Here is a tiny trained network, its code and every weight. The questions are about switching its units off for an input and a class, where a switched-off unit gives its printed mean instead of its output.

import numpy as np


def w(rows, s, z=0):
    codes = np.array(rows[::2]) - 128.0
    scale = np.full(codes.shape[1], s)
    scale[-1] = z or s
    return codes * scale


def f(y):
    return np.maximum(y, 0)


def log_softmax(a):
    a = a - a.max(-1, keepdims=True)
    return a - np.log(np.exp(a).sum(-1, keepdims=True))


def net(x, mask):
    res = np.array(x, float).reshape(1, 4) / 4 @ E
    y = f(res @ A[0][:, :-1].T + A[0][:, -1])
    res = res + np.where(mask, y, B[0][:, -1]) @ B[0][:, :-1]
    return log_softmax(res[-1] @ U[:, :-1].T + U[:, -1])


A, B = {}, {}
E = w([
[160,1,90,233,193,156,82,126,162],'x0',
[83,140,161,169,177,58,60,183,123],'x1',
[115,78,126,88,38,156,34,156,42],'x2',
[139,109,142,190,63,48,146,49,53],'x3',
],0.012)
A[0] = w([
[93,152,144,175,182,105,254,107,239,116],'n0',
[86,170,158,166,150,42,61,161,139,73],'n1',
[131,141,107,180,118,38,179,44,68,93],'n2',
[125,10,74,179,145,192,118,157,175,141],'n3',
[127,75,63,204,168,123,90,100,124,4],'n4',
[53,114,101,72,143,199,126,214,220,89],'n5',
[119,208,199,78,90,121,145,172,149,66],'n6',
[48,132,166,116,218,9,36,149,111,64],'n7',
[92,132,126,65,106,56,176,145,131,70],'n8',
[117,144,101,59,166,203,88,195,135,89],'n9',
[60,152,164,81,75,105,170,156,133,44],'n10',
[175,145,150,185,78,65,116,49,47,104],'n11',
[140,203,150,108,204,224,78,211,172,115],'n12',
[179,108,92,69,91,241,249,36,119,56],'n13',
[179,111,99,125,104,176,148,62,141,39],'n14',
[32,206,158,59,73,134,197,112,103,71],'n15',
[85,219,135,81,150,128,117,109,59,89],'n16',
[48,87,134,78,120,180,35,94,42,120],'n17',
[78,78,127,195,49,20,140,65,124,83],'n18',
[133,70,132,79,60,131,62,204,76,133],'n19',
[128,95,97,97,57,217,105,102,83,109],'n20',
[136,153,150,149,173,63,218,86,213,133],'n21',
[82,157,202,156,152,65,83,160,122,76],'n22',
[171,101,190,145,121,42,143,54,58,18],'n23',
[53,157,140,135,170,72,65,153,112,37],'n24',
],0.0089,0.0025)
B[0] = w([
[41,161,192,202,50,139,202,140,82,242],'n0',
[165,104,97,65,118,248,119,166,133,202],'n1',
[93,158,79,53,102,117,111,99,175,208],'n2',
[147,113,142,167,215,61,61,36,2,215],'n3',
[178,110,150,172,187,97,84,79,66,184],'n4',
[121,190,54,60,151,43,85,89,185,227],'n5',
[149,74,159,171,207,49,114,55,61,221],'n6',
[194,65,100,158,99,242,159,194,177,227],'n7',
[155,71,152,198,174,167,49,72,131,185],'n8',
[65,154,68,62,112,87,118,81,204,211],'n9',
[175,91,172,176,159,58,116,83,102,199],'n10',
[118,185,53,65,120,108,102,101,186,213],'n11',
[135,158,73,50,90,42,111,97,178,237],'n12',
[227,89,91,124,116,227,148,225,229,230],'n13',
[147,15,118,99,102,209,160,186,143,166],'n14',
[163,63,153,158,163,105,69,118,32,251],'n15',
[149,60,122,165,193,114,50,89,79,209],'n16',
[41,191,200,197,83,118,191,200,88,213],'n17',
[138,205,66,79,148,71,172,41,174,207],'n18',
[30,201,239,199,59,132,168,165,108,221],'n19',
[117,156,134,168,85,162,159,220,112,200],'n20',
[22,149,208,214,25,131,213,193,104,225],'n21',
[177,69,113,73,86,227,178,184,119,196],'n22',
[123,140,85,55,83,71,113,75,164,196],'n23',
[211,124,132,98,94,199,189,194,152,192],'n24',
],0.0067,0.015)
U = w([
[23,190,214,217,88,125,183,176,96,232],'0',
[123,180,70,25,135,58,141,77,156,234],'1',
[200,12,166,196,208,75,108,68,35,56],'2',
[248,51,119,102,114,248,171,206,143,3],'3',
],0.011,0.00072)

Each question gives the input, the list of numbers given to net, and the class t.
The units are the neurons (one row each of A and B). Each row of codes is followed by its name. A weight is (code - 128) times the scale printed after its matrix; where a second scale follows, it is the last column's (A, B and U).
mask holds one flag per neuron, in row order. A switched-off neuron (its flag False) gives its mean, the last column of its row in B, instead of its output. The means were averaged over made-up inputs and are rounded, as every weight is.
A unit's drop is (log p(t) with every unit on - log p(t) with that unit switched off) / (log p(t) with every unit on - log p(t) with every unit switched off).
The circuit of an input: a set's keep is (log p(t) with only the set's units on - log p(t) with every unit switched off) / (log p(t) with every unit on - log p(t) with every unit switched off). Starting from the 12 units with the biggest drops (on a tie, the unit counted first), units are removed one at a time, each time the one whose removal leaves the highest keep (on an exact tie, the one counted first), for as long as the keep stays at least 0.8.
circuit, biggest first: the units of the circuit, biggest drop first
most important unit: the unit with the biggest drop
k most important neurons: the k neurons with the biggest drops, biggest first
drop when u is switched off: that unit's drop, to one decimal
input [5,-7,6,8], class 1: most important unit -> n18
input [-8,-5,8,-2], class 0: 2 most important neurons -> n19; n17
input [3,-6,6,0], class 0: 3 most important neurons -> n19; n17; n7
input [5,8,-7,6], class 3: 4 most important neurons -> n7; n1; n22; n19
input [4,-2,0,4], class 1: circuit, biggest first -> n15; n18
input [4,5,-8,-8], class 0: 2 most important neurons -> n0; n21
input [-5,-1,6,-7], class 1: 4 most important neurons -> n5; n9; n12; n21
input [-2,-8,-7,-1], class 3: 4 most important neurons -> n13; n19; n14; n17
input [-8,-7,-7,-4], class 2: 2 most important neurons -> n15; n6
input [-6,-8,-6,-3], class 3: 2 most important neurons -> n13; n19
input [-8,7,2,-7], class 2: 3 most important neurons -> n6; n15; n16
input [-8,0,8,-7], class 0: 3 most important neurons -> n19; n17; n20
input [-1,-1,4,5], class 1: drop when n18 is switched off -> 0.5
input [-6,8,-6,-7], class 3: most important unit -> n7
input [2,-7,7,-2], class 0: drop when n7 is switched off -> 0.2
input [4,3,-6,-2], class 0: drop when n0 is switched off -> 0.1
